Below is a small trained network, with its code and all its weights. Each question gives an input and a target symbol and asks what happens when units are switched off, that is, made to give their printed mean instead of their output.

import numpy as np


def w(rows, s, z=0):
    codes = np.array(rows[::2]) - 128.0
    scale = np.full(codes.shape[1], s)
    scale[-1] = z or s
    return codes * scale


def norm(h):
    return h / np.sqrt((h * h).mean(-1, keepdims=True) + 1e-5)


def f(y):
    return np.maximum(y, 0)


def softmax(a):
    e = np.exp(a - a.max(-1, keepdims=True))
    return e / e.sum(-1, keepdims=True)


def log_softmax(a):
    a = a - a.max(-1, keepdims=True)
    return a - np.log(np.exp(a).sum(-1, keepdims=True))


def net(x, mask):
    ids = ['Γβδεζηθμξπτψω'.index(c) for c in x.split()]
    T = len(ids)
    res = E[ids] + P[:T]
    u = 0
    for l in range(2):
        r = norm(res)
        for j in range(3):
            rows = slice(3 * j, 3 * j + 3)
            q, k, v = (r @ M[l][rows].T for M in (Q, K, V))
            z = softmax(np.where(np.tri(T) > 0, q @ k.T / 3**0.5, -1e9)) @ v
            o = O[l][rows]
            res = res + np.where(mask[u + j], z, o[:, -1]) @ o[:, :-1]
        u += 3
        y = f(norm(res) @ A[l][:, :-1].T + A[l][:, -1])
        res = res + np.where(mask[u : u + 4], y, B[l][:, -1]) @ B[l][:, :-1]
        u += 4
    return log_softmax(norm(res)[-1] @ U[:, :-1].T + U[:, -1])


Q, K, V, O, A, B = {}, {}, {}, {}, {}, {}
E = w([
[145,109,103],'Γ',
[141,244,253],'β',
[182,116,75],'δ',
[132,88,161],'ε',
[114,126,102],'ζ',
[71,26,137],'η',
[117,121,84],'θ',
[46,144,83],'μ',
[196,181,54],'ξ',
[135,132,51],'π',
[78,146,83],'τ',
[80,112,121],'ψ',
[197,223,29],'ω',
],0.0062)
P = w([
[252,125,175],'0',
[81,168,83],'1',
[53,159,74],'2',
[49,161,68],'3',
[29,148,62],'4',
[41,149,50],'5',
[28,153,53],'6',
[27,145,41],'7',
[43,151,40],'8',
[49,155,31],'9',
[72,142,16],'10',
],0.0032)
Q[0] = w([
[101,80,134],'L0H1',
[40,91,248],'L0H1',
[71,195,156],'L0H1',
[157,143,134],'L0H2',
[197,85,115],'L0H2',
[142,229,92],'L0H2',
[135,115,100],'L0H3',
[127,111,177],'L0H3',
[120,137,177],'L0H3',
],0.011)
K[0] = w([
[132,134,74],'L0H1',
[97,68,48],'L0H1',
[166,6,158],'L0H1',
[131,213,105],'L0H2',
[101,152,78],'L0H2',
[185,166,163],'L0H2',
[128,121,117],'L0H3',
[103,142,150],'L0H3',
[60,140,165],'L0H3',
],0.011)
V[0] = w([
[158,254,204],'L0H1',
[74,121,162],'L0H1',
[174,111,91],'L0H1',
[104,189,132],'L0H2',
[194,156,96],'L0H2',
[138,91,117],'L0H2',
[128,118,118],'L0H3',
[128,123,126],'L0H3',
[110,162,199],'L0H3',
],0.0061)
O[0] = w([
[13,251,254,147],'L0H1',
[204,215,82,101],'L0H1',
[100,72,138,136],'L0H1',
[13,135,89,206],'L0H2',
[107,20,193,184],'L0H2',
[232,134,155,94],'L0H2',
[126,121,139,140],'L0H3',
[132,126,131,126],'L0H3',
[186,150,29,5],'L0H3',
],0.0036,0.0016)
A[0] = w([
[9,84,88,156],'L0N1',
[141,47,146,210],'L0N2',
[171,119,2,3],'L0N3',
[192,118,143,207],'L0N4',
],0.0052,0.0022)
B[0] = w([
[152,180,89,255],'L0N1',
[73,182,82,159],'L0N2',
[2,147,145,162],'L0N3',
[98,176,89,138],'L0N4',
],0.0044,0.0054)
Q[1] = w([
[185,17,195],'L1H1',
[83,201,34],'L1H1',
[73,172,3],'L1H1',
[65,249,69],'L1H2',
[119,179,69],'L1H2',
[46,212,7],'L1H2',
[140,165,122],'L1H3',
[100,144,170],'L1H3',
[76,186,160],'L1H3',
],0.011)
K[1] = w([
[114,201,75],'L1H1',
[170,33,163],'L1H1',
[154,55,134],'L1H1',
[181,155,252],'L1H2',
[183,197,169],'L1H2',
[177,153,217],'L1H2',
[110,120,157],'L1H3',
[94,167,120],'L1H3',
[74,171,128],'L1H3',
],0.013)
V[1] = w([
[109,161,178],'L1H1',
[80,209,100],'L1H1',
[150,102,58],'L1H1',
[232,131,146],'L1H2',
[69,99,2],'L1H2',
[92,55,156],'L1H2',
[104,90,98],'L1H3',
[200,110,135],'L1H3',
[181,133,125],'L1H3',
],0.0094)
O[1] = w([
[226,85,137,129],'L1H1',
[252,186,117,149],'L1H1',
[38,202,102,126],'L1H1',
[49,75,52,133],'L1H2',
[71,243,214,2],'L1H2',
[131,54,253,79],'L1H2',
[195,100,77,151],'L1H3',
[36,183,79,10],'L1H3',
[51,128,78,66],'L1H3',
],0.0055)
A[1] = w([
[120,60,21,123],'L1N1',
[124,94,51,168],'L1N2',
[2,155,159,252],'L1N3',
[88,146,159,77],'L1N4',
],0.0061,0.0024)
B[1] = w([
[193,228,74,254],'L1N1',
[196,183,33,230],'L1N2',
[173,109,253,200],'L1N3',
[130,124,166,137],'L1N4',
],0.0036,0.0044)
U = w([
[165,29,164,109],'Γ',
[209,145,212,120],'β',
[98,155,197,218],'δ',
[141,130,67,210],'ε',
[170,114,106,54],'ζ',
[89,177,65,135],'η',
[77,85,114,98],'θ',
[139,112,76,44],'μ',
[107,95,178,224],'ξ',
[70,151,129,163],'π',
[92,55,113,95],'τ',
[115,51,72,3],'ψ',
[153,248,165,114],'ω',
],0.017,0.0046)

Each question gives the input, a string of symbols that net reads in full, and the target symbol t.
The units are the heads (3 rows each of Q, K, V and O) and the neurons (one row each of A and B). Each row of codes is followed by its name. A weight is (code - 128) times the scale printed after its matrix; where a second scale follows, it is the last column's (O, A, B and U).
mask holds one flag per unit, layer by layer, with each layer's heads first. A switched-off unit (its flag False) gives its mean, the last column of its rows in O or B, instead of its output. The means were averaged over made-up inputs and are rounded, as every weight is.
A unit's drop is (log p(t) with every unit on - log p(t) with that unit switched off) / (log p(t) with every unit on - log p(t) with every unit switched off).
The circuit of an input: a set's keep is (log p(t) with only the set's units on - log p(t) with every unit switched off) / (log p(t) with every unit on - log p(t) with every unit switched off). Starting from the 12 units with the biggest drops (on a tie, the unit counted first), units are removed one at a time, each time the one whose removal leaves the highest keep (on an exact tie, the one counted first), for as long as the keep stays at least 0.8.
units of the circuit, in order: the units of the circuit, biggest drop first
unit that matters most: the unit with the biggest drop
k most important neurons: the k neurons with the biggest drops, biggest first
which heads matter: for each layer, one digit per head in row order, 1 if its drop is at least 0.15 and else 0, layers parted by /
input μ Γ τ θ Γ ω μ τ π ω ω, target ω: which heads matter	000 / 010
input ζ μ η Γ ε μ δ, target Γ: which heads matter	110 / 010
input μ τ ω τ, target ω: units of the circuit, in order	[L1H2]
input τ μ μ ζ, target β: which heads matter	100 / 010
input ζ δ Γ τ μ μ μ, target Γ: units of the circuit, in order	[L0H2 L0H1 L1H2]
input π δ ε ξ ψ ψ η β ω, target η: units of the circuit, in order	[L1H1 L0H2]
input ζ δ η, target Γ: units of the circuit, in order	[L0H2 L0H1 L1H2 L0N2]
input ψ β ψ, target η: units of the circuit, in order	[L0H1 L0H3 L1H1]
input ψ ψ μ μ ψ μ ζ π ζ, target η: which heads matter	111 / 110
input τ Γ η, target β: units of the circuit, in order	[L1H2 L0H1]
input θ ξ η β θ ζ δ δ, target η: which heads matter	100 / 110
input τ ω τ θ ω π θ μ μ, target β: which heads matter	110 / 010
input τ ω μ δ θ, target β: units of the circuit, in order	[L1H2 L0H1 L0H2]
input μ ε ξ, target ω: unit that matters most	L1H2
input θ π μ ω π, target ξ: which heads matter	110 / 110
input μ η π ω ζ β δ η Γ β β, target η: units of the circuit, in order	[L0H1 L1H1]
input ψ θ η ζ τ η β β μ ε, target η: which heads matter	100 / 100
input π ψ ω τ η ζ δ θ π, target δ: which heads matter	110 / 110
input π η ζ π ω ζ η μ η β ξ, target η: which heads matter	100 / 110
input ζ ψ μ μ μ δ Γ, target Γ: unit that matters most	L0H2
input μ ω μ μ μ π δ ξ δ, target ω: which heads matter	000 / 010
input τ ε ε, target β: units of the circuit, in order	[L0H1 L1H2]
input ψ δ ε ζ ψ, target η: 2 most important neurons	[L0N4 L0N2]
input ω β τ η μ β, target ε: which heads matter	100 / 010
input θ ε μ μ, target ξ: 2 most important neurons	[L0N2 L0N1]
